Here is a tiny trained network, its code and every weight. The questions are about switching its units off for an input and a class, where a switched-off unit gives its printed mean instead of its output.

import numpy as np


def w(rows, s, z=0):
    codes = np.array(rows[::2]) - 128.0
    scale = np.full(codes.shape[1], s)
    scale[-1] = z or s
    return codes * scale


def norm(h):
    return h / np.sqrt((h * h).mean(-1, keepdims=True) + 1e-5)


def f(y):
    return y / 2 * (1 + np.tanh(0.7978845608 * (y + 0.044715 * y**3)))


def log_softmax(a):
    a = a - a.max(-1, keepdims=True)
    return a - np.log(np.exp(a).sum(-1, keepdims=True))


def net(x, mask):
    res = np.array(x, float).reshape(1, 2) / 4 @ E
    u = 0
    for l in range(3):
        y = f(norm(res) @ A[l][:, :-1].T + A[l][:, -1])
        res = res + np.where(mask[u : u + 5], y, B[l][:, -1]) @ B[l][:, :-1]
        u += 5
    return log_softmax(norm(res)[-1] @ U[:, :-1].T + U[:, -1])


A, B = {}, {}
E = w([
[254,178,134,158,98],'x0',
[63,150,207,161,182],'x1',
],0.0084)
A[0] = w([
[67,109,56,68,107,124],'0.n1',
[138,126,179,118,81,3],'0.n2',
[85,142,109,192,85,14],'0.n3',
[156,96,112,146,163,90],'0.n4',
[10,108,149,134,138,20],'0.n5',
],0.012,0.0023)
B[0] = w([
[152,67,131,203,107,233],'0.n1',
[33,160,65,175,213,121],'0.n2',
[204,148,103,110,169,115],'0.n3',
[52,133,118,135,131,127],'0.n4',
[71,163,219,10,215,253],'0.n5',
],0.013,0.0067)
A[1] = w([
[105,220,116,57,160,151],'1.n1',
[178,108,80,249,220,249],'1.n2',
[103,231,201,211,130,247],'1.n3',
[128,208,17,103,94,47],'1.n4',
[139,163,44,111,151,117],'1.n5',
],0.011,0.0015)
B[1] = w([
[47,35,51,80,181,190],'1.n1',
[187,23,95,154,205,232],'1.n2',
[185,2,180,197,51,254],'1.n3',
[53,191,168,169,155,172],'1.n4',
[107,148,57,115,156,134],'1.n5',
],0.0094,0.0064)
A[2] = w([
[51,70,103,170,119,108],'2.n1',
[152,245,68,119,192,103],'2.n2',
[124,109,45,65,181,220],'2.n3',
[78,66,161,150,77,86],'2.n4',
[108,59,16,117,134,255],'2.n5',
],0.012,0.0028)
B[2] = w([
[155,209,189,177,90,208],'2.n1',
[60,231,136,228,120,213],'2.n2',
[170,100,158,202,183,192],'2.n3',
[163,174,2,105,139,230],'2.n4',
[178,75,173,163,97,253],'2.n5',
],0.012,0.0045)
U = w([
[148,154,82,86,92,30],'0',
[225,39,141,192,94,218],'1',
[139,157,127,86,91,14],'2',
[87,75,200,50,197,233],'3',
[105,155,134,88,68,20],'4',
[154,175,134,99,120,13],'5',
[99,138,82,128,129,1],'6',
[102,251,111,192,92,247],'7',
],0.015,0.0053)

Each question gives the input, the list of numbers given to net, and the class t.
The units are the neurons (one row each of A and B). Each row of codes is followed by its name. A weight is (code - 128) times the scale printed after its matrix; where a second scale follows, it is the last column's (A, B and U).
mask holds one flag per neuron, layer by layer. A switched-off neuron (its flag False) gives its mean, the last column of its row in B, instead of its output. The means were averaged over made-up inputs and are rounded, as every weight is.
A unit's drop is (log p(t) with every unit on - log p(t) with that unit switched off) / (log p(t) with every unit on - log p(t) with every unit switched off).
most important unit: the unit with the biggest drop
k most important neurons: the k neurons with the biggest drops, biggest first
top k neurons in layer l: the k neurons of layer l with the biggest drops, biggest first
drop when u is switched off: that unit's drop, to one decimal
input [4,-7], class 7: most important unit => 0.n1
input [5,-2], class 7: top 2 neurons in layer 1 => [1.n3, 1.n4]
input [6,-5], class 7: 3 most important neurons => [0.n1, 0.n5, 1.n3]
input [2,-1], class 7: 2 most important neurons => [0.n1, 0.n5]
input [2,-3], class 7: 2 most important neurons => [0.n1, 0.n5]
input [5,-4], class 7: 3 most important neurons => [0.n1, 0.n5, 1.n3]
input [8,-8], class 7: 2 most important neurons => [0.n1, 1.n3]
input [2,-4], class 7: 2 most important neurons => [0.n1, 0.n5]
input [7,-8], class 7: 2 most important neurons => [0.n1, 1.n3]
input [8,-3], class 7: 4 most important neurons => [0.n1, 0.n5, 1.n3, 1.n4]
input [2,-7], class 7: top 2 neurons in layer 1 => [1.n4, 1.n3]
input [-8,-7], class 1: drop when 0.n1 is switched off => 0.3
input [2,-5], class 7: drop when 0.n1 is switched off => 1.0
